Below is a small trained network, with its code and all its weights. Each question gives an input and a class and asks what happens when units are switched off, that is, made to give their printed mean instead of their output.

import numpy as np


def w(rows, s, z=0):
    codes = np.array(rows[::2]) - 128.0
    scale = np.full(codes.shape[1], s)
    scale[-1] = z or s
    return codes * scale


def f(y):
    return y / 2 * (1 + np.tanh(0.7978845608 * (y + 0.044715 * y**3)))


def log_softmax(a):
    a = a - a.max(-1, keepdims=True)
    return a - np.log(np.exp(a).sum(-1, keepdims=True))


def net(x, mask):
    res = np.array(x, float).reshape(1, 2) / 4 @ E
    y = f(res @ A[0][:, :-1].T + A[0][:, -1])
    res = res + np.where(mask, y, B[0][:, -1]) @ B[0][:, :-1]
    return log_softmax(res[-1] @ U[:, :-1].T + U[:, -1])


A, B = {}, {}
E = w([
[61,51,2],'x0',
[130,140,116],'x1',
],0.0081)
A[0] = w([
[194,222,189,112],'N1',
[114,148,95,217],'N2',
[52,1,46,141],'N3',
[110,138,123,85],'N4',
[104,120,190,253],'N5',
[222,230,195,115],'N6',
[176,191,174,105],'N7',
[68,92,55,112],'N8',
[189,146,170,98],'N9',
[54,26,34,136],'N10',
[181,145,193,111],'N11',
[73,137,69,245],'N12',
[49,56,40,115],'N13',
[174,253,186,115],'N14',
],0.0073,0.012)
B[0] = w([
[62,152,157,156],'N1',
[160,159,192,208],'N2',
[106,154,164,206],'N3',
[67,107,92,115],'N4',
[158,166,188,239],'N5',
[90,149,149,166],'N6',
[2,137,105,140],'N7',
[61,148,128,159],'N8',
[18,115,81,130],'N9',
[100,165,180,201],'N10',
[101,149,121,140],'N11',
[159,162,178,246],'N12',
[56,162,174,181],'N13',
[82,160,158,159],'N14',
],0.0097,0.012)
U = w([
[54,155,154,76],'0',
[163,160,155,255],'1',
[218,122,144,220],'2',
[115,5,78,61],'3',
[100,52,77,45],'4',
[117,99,68,39],'5',
],0.012,0.0045)

Each question gives the input, the list of numbers given to net, and the class t.
The units are the neurons (one row each of A and B). Each row of codes is followed by its name. A weight is (code - 128) times the scale printed after its matrix; where a second scale follows, it is the last column's (A, B and U).
mask holds one flag per neuron, in row order. A switched-off neuron (its flag False) gives its mean, the last column of its row in B, instead of its output. The means were averaged over made-up inputs and are rounded, as every weight is.
A unit's drop is (log p(t) with every unit on - log p(t) with that unit switched off) / (log p(t) with every unit on - log p(t) with every unit switched off).
The circuit of an input: a set's keep is (log p(t) with only the set's units on - log p(t) with every unit switched off) / (log p(t) with every unit on - log p(t) with every unit switched off). Starting from the 12 units with the biggest drops (on a tie, the unit counted first), units are removed one at a time, each time the one whose removal leaves the highest keep (on an exact tie, the one counted first), for as long as the keep stays at least 0.8.
units of the circuit, in order: the units of the circuit, biggest drop first
unit that matters most: the unit with the biggest drop
top k neurons: the k neurons with the biggest drops, biggest first
drop of u: that unit's drop, to one decimal
input [-6,-2], class 0: units of the circuit, in order -> N7; N1
input [-3,0], class 2: units of the circuit, in order -> N13; N10
input [-3,-2], class 2: unit that matters most -> N13
input [-6,-5], class 0: units of the circuit, in order -> N7; N1
input [-6,1], class 0: top 2 neurons -> N7; N1
input [-6,2], class 0: top 2 neurons -> N7; N1
input [-2,1], class 2: drop of N3 -> 0.1
input [-7,7], class 0: drop of N7 -> 0.1
input [-8,1], class 0: drop of N3 -> 0.0
input [-3,3], class 2: top 2 neurons -> N13; N10
input [-6,-3], class 0: drop of N12 -> 0.1
